Below are the code and all the weights of a small trained network. Each question names an input and a target symbol and asks about switching units off, where a switched-off unit gives its printed mean instead of its output.

import numpy as np


def w(rows, s, z=0):
    codes = np.array(rows[::2]) - 128.0
    scale = np.full(codes.shape[1], s)
    scale[-1] = z or s
    return codes * scale


def norm(h):
    return h / np.sqrt((h * h).mean(-1, keepdims=True) + 1e-5)


def f(y):
    return y / 2 * (1 + np.tanh(0.7978845608 * (y + 0.044715 * y**3)))


def softmax(a):
    e = np.exp(a - a.max(-1, keepdims=True))
    return e / e.sum(-1, keepdims=True)


def log_softmax(a):
    a = a - a.max(-1, keepdims=True)
    return a - np.log(np.exp(a).sum(-1, keepdims=True))


def net(x, mask):
    ids = ['αεθλμστψω'.index(c) for c in x.split()]
    T = len(ids)
    res = E[ids] + P[:T]
    u = 0
    for l in range(2):
        q, k, v = (norm(res) @ M[l].T for M in (Q, K, V))
        z = softmax(np.where(np.tri(T) > 0, q @ k.T / 3**0.5, -1e9)) @ v
        res = res + np.where(mask[u], z, O[l][:, -1]) @ O[l][:, :-1]
        u += 1
        y = f(norm(res) @ A[l][:, :-1].T + A[l][:, -1])
        res = res + np.where(mask[u : u + 8], y, B[l][:, -1]) @ B[l][:, :-1]
        u += 8
    return log_softmax(norm(res)[-1] @ U[:, :-1].T + U[:, -1])


Q, K, V, O, A, B = {}, {}, {}, {}, {}, {}
E = w([
[144,49,246,14],'α',
[119,122,166,134],'ε',
[145,178,143,198],'θ',
[108,121,87,169],'λ',
[60,85,113,125],'μ',
[113,93,153,133],'σ',
[75,134,215,162],'τ',
[79,154,131,106],'ψ',
[57,149,132,108],'ω',
],0.011)
P = w([
[254,84,92,143],'0',
[115,157,138,136],'1',
[124,164,122,135],'2',
[113,172,114,137],'3',
[111,161,116,142],'4',
[111,157,119,149],'5',
[109,155,111,141],'6',
[93,167,101,155],'7',
[86,173,104,155],'8',
[112,175,116,139],'9',
],0.0057)
Q[0] = w([
[238,111,117,60],'0.h0',
[244,105,87,30],'0.h0',
[74,183,161,150],'0.h0',
],0.011)
K[0] = w([
[60,157,117,252],'0.h0',
[42,165,124,222],'0.h0',
[219,136,114,95],'0.h0',
],0.011)
V[0] = w([
[100,50,3,73],'0.h0',
[48,31,168,146],'0.h0',
[158,162,63,3],'0.h0',
],0.0069)
O[0] = w([
[216,105,82,27,22],'0.h0',
[135,254,117,73,242],'0.h0',
[194,84,126,125,3],'0.h0',
],0.0097,0.0027)
A[0] = w([
[25,102,34,160,160],'0.n0',
[109,126,135,100,122],'0.n1',
[78,19,151,40,71],'0.n2',
[207,214,1,242,46],'0.n3',
[87,164,121,159,117],'0.n4',
[159,166,85,179,7],'0.n5',
[45,121,162,167,84],'0.n6',
[95,156,227,13,149],'0.n7',
],0.0071,0.002)
B[0] = w([
[197,153,144,37,201],'0.n0',
[136,156,94,129,138],'0.n1',
[25,54,126,170,149],'0.n2',
[13,4,95,150,164],'0.n3',
[125,107,64,59,204],'0.n4',
[89,105,127,130,118],'0.n5',
[175,160,111,94,238],'0.n6',
[2,165,12,149,254],'0.n7',
],0.0057,0.0041)
Q[1] = w([
[98,135,78,132],'1.h0',
[248,95,132,141],'1.h0',
[42,155,57,154],'1.h0',
],0.011)
K[1] = w([
[178,153,96,106],'1.h0',
[18,92,145,1],'1.h0',
[235,120,79,144],'1.h0',
],0.0083)
V[1] = w([
[60,88,2,212],'1.h0',
[163,134,209,184],'1.h0',
[26,144,115,80],'1.h0',
],0.0076)
O[1] = w([
[36,71,104,167,250],'1.h0',
[255,140,140,217,116],'1.h0',
[37,131,239,103,238],'1.h0',
],0.0082,0.0023)
A[1] = w([
[126,48,225,167,44],'1.n0',
[155,140,71,142,7],'1.n1',
[130,180,71,99,45],'1.n2',
[159,136,127,156,72],'1.n3',
[125,60,183,112,3],'1.n4',
[153,157,100,138,76],'1.n5',
[201,11,199,87,71],'1.n6',
[118,153,114,126,92],'1.n7',
],0.011,0.0034)
B[1] = w([
[110,120,83,223,202],'1.n0',
[100,134,82,129,28],'1.n1',
[109,173,93,164,243],'1.n2',
[90,93,118,77,1],'1.n3',
[71,154,133,138,9],'1.n4',
[59,159,112,104,43],'1.n5',
[61,121,254,116,222],'1.n6',
[114,131,129,141,220],'1.n7',
],0.0082,0.00068)
U = w([
[119,89,191,100,86],'α',
[220,151,136,176,222],'ε',
[119,90,112,254,1],'θ',
[80,39,44,136,107],'λ',
[139,155,102,28,14],'μ',
[132,142,67,124,37],'σ',
[96,205,183,188,204],'τ',
[171,42,176,157,220],'ψ',
[192,90,147,48,132],'ω',
],0.013,0.0019)

Each question gives the input, a string of symbols that net reads in full, and the target symbol t.
The units are the heads (3 rows each of Q, K, V and O) and the neurons (one row each of A and B). Each row of codes is followed by its name. A weight is (code - 128) times the scale printed after its matrix; where a second scale follows, it is the last column's (O, A, B and U).
mask holds one flag per unit, layer by layer, with each layer's heads first. A switched-off unit (its flag False) gives its mean, the last column of its rows in O or B, instead of its output. The means were averaged over made-up inputs and are rounded, as every weight is.
A unit's drop is (log p(t) with every unit on - log p(t) with that unit switched off) / (log p(t) with every unit on - log p(t) with every unit switched off).
The circuit of an input: a set's keep is (log p(t) with only the set's units on - log p(t) with every unit switched off) / (log p(t) with every unit on - log p(t) with every unit switched off). Starting from the 12 units with the biggest drops (on a tie, the unit counted first), units are removed one at a time, each time the one whose removal leaves the highest keep (on an exact tie, the one counted first), for as long as the keep stays at least 0.8.
circuit, biggest first: the units of the circuit, biggest drop first
top k neurons: the k neurons with the biggest drops, biggest first
drop of u: that unit's drop, to one decimal
input λ τ α τ λ ψ, target λ: circuit, biggest first -> [1.h0]
input ε λ μ τ μ λ ε μ θ, target ε: top 2 neurons -> [0.n7 0.n3]
input ψ τ τ μ, target ψ: circuit, biggest first -> [0.h0 1.n6]
input ε λ τ τ σ, target ε: circuit, biggest first -> [1.h0 0.n7]
input λ τ μ λ θ, target λ: circuit, biggest first -> [0.h0 0.n3]
input θ ω τ τ μ, target θ: circuit, biggest first -> [0.h0 1.h0 0.n7]
input λ τ α α μ λ α α, target λ: circuit, biggest first -> [0.n7 1.h0]
input μ τ τ θ α ε τ ψ, target μ: circuit, biggest first -> [1.h0 0.h0]
input σ σ α ω λ σ, target σ: top 3 neurons -> [0.n7 0.n4 0.n0]
input σ ε ψ μ μ, target μ: circuit, biggest first -> [0.h0 0.n0]
input λ λ α α θ α θ α, target λ: circuit, biggest first -> [1.h0 0.n7]
input τ α α α τ θ, target θ: top 2 neurons -> [0.n3 0.n7]
input θ ψ λ τ ω τ τ, target θ: top 2 neurons -> [1.n0 0.n7]
input μ τ τ τ τ ψ τ ω ε, target μ: circuit, biggest first -> [0.h0]
input ε α λ μ τ α μ τ ψ, target ε: top 3 neurons -> [0.n7 0.n3 0.n2]
input ε τ ω τ ε ε α τ α ψ, target ε: drop of 0.h0 -> 0.9
input θ ε ε ω τ τ μ τ θ λ, target θ: drop of 0.n7 -> 0.3
input ε λ λ, target ε: drop of 0.n1 -> 0.0
